Here is a tiny trained network, its code and every weight. The questions are about switching its units off for an input and a class, where a switched-off unit gives its printed mean instead of its output.

import numpy as np


def w(rows, s, z=0):
    codes = np.array(rows[::2]) - 128.0
    scale = np.full(codes.shape[1], s)
    scale[-1] = z or s
    return codes * scale


def f(y):
    return np.maximum(y, 0)


def log_softmax(a):
    a = a - a.max(-1, keepdims=True)
    return a - np.log(np.exp(a).sum(-1, keepdims=True))


def net(x, mask):
    res = np.array(x, float).reshape(1, 7) / 4 @ E
    y = f(res @ A[0][:, :-1].T + A[0][:, -1])
    res = res + np.where(mask, y, B[0][:, -1]) @ B[0][:, :-1]
    return log_softmax(res[-1] @ U[:, :-1].T + U[:, -1])


A, B = {}, {}
E = w([
[75,144,93,140,201,130,132,176,230,204,30],'x0',
[35,121,101,54,104,12,119,97,106,137,148],'x1',
[188,55,25,122,146,83,171,125,215,87,137],'x2',
[150,167,175,58,233,116,178,84,116,67,112],'x3',
[149,55,164,53,101,130,39,143,146,82,36],'x4',
[96,81,102,221,177,137,101,23,66,93,85],'x5',
[121,124,131,131,137,117,122,154,115,119,136],'x6',
],0.011)
A[0] = w([
[141,103,108,176,2,137,75,112,106,155,192,121],'neuron 0',
[50,141,125,138,227,137,159,173,194,212,31,198],'neuron 1',
[157,59,137,80,103,159,19,136,125,80,46,105],'neuron 2',
[58,139,116,212,77,143,179,133,151,150,174,110],'neuron 3',
[99,148,149,133,87,172,74,156,79,192,111,89],'neuron 4',
[132,182,70,206,119,116,199,138,107,180,186,4],'neuron 5',
[210,149,192,104,148,73,188,93,74,44,151,84],'neuron 6',
[189,175,163,53,239,90,195,68,118,42,133,74],'neuron 7',
[200,46,10,122,189,85,192,109,195,71,148,131],'neuron 8',
[49,195,167,160,90,162,122,116,113,114,73,85],'neuron 9',
[135,152,145,109,70,173,188,163,81,28,176,112],'neuron 10',
[154,104,152,176,156,217,133,131,154,93,122,80],'neuron 11',
[144,196,111,76,79,149,189,194,165,177,128,101],'neuron 12',
[67,73,76,233,176,128,85,64,62,93,48,206],'neuron 13',
[138,135,118,149,60,117,77,133,129,103,79,113],'neuron 14',
[36,112,131,115,94,25,132,35,123,139,111,92],'neuron 15',
[91,174,115,171,208,159,250,100,116,140,249,39],'neuron 16',
[160,171,151,34,54,88,108,221,155,141,129,167],'neuron 17',
[201,83,141,105,46,112,168,60,52,122,151,160],'neuron 18',
[101,197,166,154,115,141,97,98,114,151,110,177],'neuron 19',
[121,209,192,96,133,134,76,138,74,167,139,67],'neuron 20',
[243,177,134,219,146,245,115,158,141,127,125,75],'neuron 21',
[147,15,53,180,72,117,106,158,166,190,177,103],'neuron 22',
[39,192,70,49,83,41,100,61,138,167,154,53],'neuron 23',
[193,65,120,144,108,44,193,177,153,78,133,127],'neuron 24',
],0.0097,0.0031)
B[0] = w([
[187,164,60,152,70,29,91,210,54,123,52,183],'neuron 0',
[137,45,56,190,54,75,16,105,112,199,86,252],'neuron 1',
[45,88,153,28,87,199,142,131,218,14,75,209],'neuron 2',
[143,116,151,94,72,148,145,155,165,41,55,176],'neuron 3',
[136,169,175,102,98,160,127,96,88,135,143,177],'neuron 4',
[94,49,175,92,122,156,164,84,166,17,67,188],'neuron 5',
[157,113,56,145,130,76,61,145,110,189,65,189],'neuron 6',
[188,237,151,139,91,89,138,198,105,130,11,211],'neuron 7',
[113,154,201,80,81,177,78,54,24,211,185,229],'neuron 8',
[153,153,178,87,59,114,109,60,87,178,165,174],'neuron 9',
[160,53,71,169,169,114,86,112,115,158,130,177],'neuron 10',
[45,159,129,160,166,137,130,209,156,163,187,176],'neuron 11',
[211,134,72,157,148,98,215,86,179,129,186,197],'neuron 12',
[254,194,94,162,176,110,221,63,236,97,204,218],'neuron 13',
[154,151,126,102,113,111,122,127,185,100,64,161],'neuron 14',
[39,144,141,156,211,139,161,217,152,126,184,191],'neuron 15',
[78,73,137,70,103,180,191,93,165,58,43,218],'neuron 16',
[213,142,87,121,181,128,160,103,170,49,182,213],'neuron 17',
[78,53,75,160,167,105,40,97,155,124,168,183],'neuron 18',
[128,158,111,76,78,160,87,90,89,203,135,172],'neuron 19',
[140,122,171,88,115,164,106,27,81,140,183,179],'neuron 20',
[18,136,132,159,238,183,133,233,130,157,170,214],'neuron 21',
[133,234,194,107,45,79,130,134,66,175,89,193],'neuron 22',
[34,140,165,187,183,176,88,233,155,127,163,200],'neuron 23',
[118,90,164,107,87,218,157,105,92,147,211,184],'neuron 24',
],0.0072,0.022)
U = w([
[110,30,192,45,114,178,121,101,189,35,39,106],'0',
[147,144,228,80,104,183,88,37,40,195,199,85],'1',
[60,140,150,156,216,161,107,254,146,149,196,96],'2',
[198,207,136,131,101,83,102,179,96,151,14,254],'3',
[242,145,76,158,172,123,172,54,215,99,228,98],'4',
[142,3,37,182,114,100,24,100,126,178,89,100],'5',
],0.0098,0.0099)

Each question gives the input, the list of numbers given to net, and the class t.
The units are the neurons (one row each of A and B). Each row of codes is followed by its name. A weight is (code - 128) times the scale printed after its matrix; where a second scale follows, it is the last column's (A, B and U).
mask holds one flag per neuron, in row order. A switched-off neuron (its flag False) gives its mean, the last column of its row in B, instead of its output. The means were averaged over made-up inputs and are rounded, as every weight is.
A unit's drop is (log p(t) with every unit on - log p(t) with that unit switched off) / (log p(t) with every unit on - log p(t) with every unit switched off).
The circuit of an input: a set's keep is (log p(t) with only the set's units on - log p(t) with every unit switched off) / (log p(t) with every unit on - log p(t) with every unit switched off). Starting from the 12 units with the biggest drops (on a tie, the unit counted first), units are removed one at a time, each time the one whose removal leaves the highest keep (on an exact tie, the one counted first), for as long as the keep stays at least 0.8.
units of the circuit, in order: the units of the circuit, biggest drop first
unit that matters most: the unit with the biggest drop
top k neurons: the k neurons with the biggest drops, biggest first
drop when u is switched off: that unit's drop, to one decimal
input [2,6,8,8,-7,2,-3], class 1: top 2 neurons -> neuron 8; neuron 2
input [5,-7,6,3,-8,-6,7], class 0: units of the circuit, in order -> neuron 16
input [0,6,-2,7,4,7,5], class 3: top 4 neurons -> neuron 7; neuron 21; neuron 17; neuron 12
input [-8,2,-6,2,6,-6,8], class 5: top 2 neurons -> neuron 10; neuron 6
input [-8,8,-5,-3,-7,8,2], class 2: top 3 neurons -> neuron 15; neuron 23; neuron 1
input [5,6,-7,4,0,-7,3], class 1: top 2 neurons -> neuron 20; neuron 13
input [-8,7,-6,5,8,7,5], class 0: top 3 neurons -> neuron 2; neuron 1; neuron 21
input [-4,-5,1,-5,-5,0,3], class 0: top 2 neurons -> neuron 5; neuron 3
input [2,7,2,-3,-4,-8,7], class 4: top 3 neurons -> neuron 12; neuron 17; neuron 21
input [2,-6,1,4,5,3,0], class 2: units of the circuit, in order -> neuron 11; neuron 21
input [6,-5,8,-7,5,-6,6], class 1: top 2 neurons -> neuron 8; neuron 22
input [-6,-4,-2,7,-5,-7,-4], class 3: top 3 neurons -> neuron 7; neuron 6; neuron 13
input [8,-6,-2,-2,-4,8,2], class 4: top 2 neurons -> neuron 13; neuron 6
input [-8,-2,-4,-8,-4,8,-4], class 3: top 2 neurons -> neuron 0; neuron 1
input [-4,-3,4,-2,-5,3,-3], class 0: top 2 neurons -> neuron 1; neuron 5
input [-4,-2,0,4,1,3,-4], class 3: top 2 neurons -> neuron 7; neuron 1
input [-5,-6,-3,2,-5,-2,-2], class 2: units of the circuit, in order -> neuron 21
input [-2,-3,7,-5,1,3,6], class 1: drop when neuron 5 is switched off -> 0.0
input [2,7,-5,3,6,1,-4], class 2: drop when neuron 5 is switched off -> 0.3
input [-5,-5,-1,-1,-6,-8,2], class 4: unit that matters most -> neuron 12
input [-8,7,3,-1,-7,-6,6], class 5: drop when neuron 21 is switched off -> 0.4
input [0,-7,4,-4,8,6,3], class 0: drop when neuron 15 is switched off -> 0.1
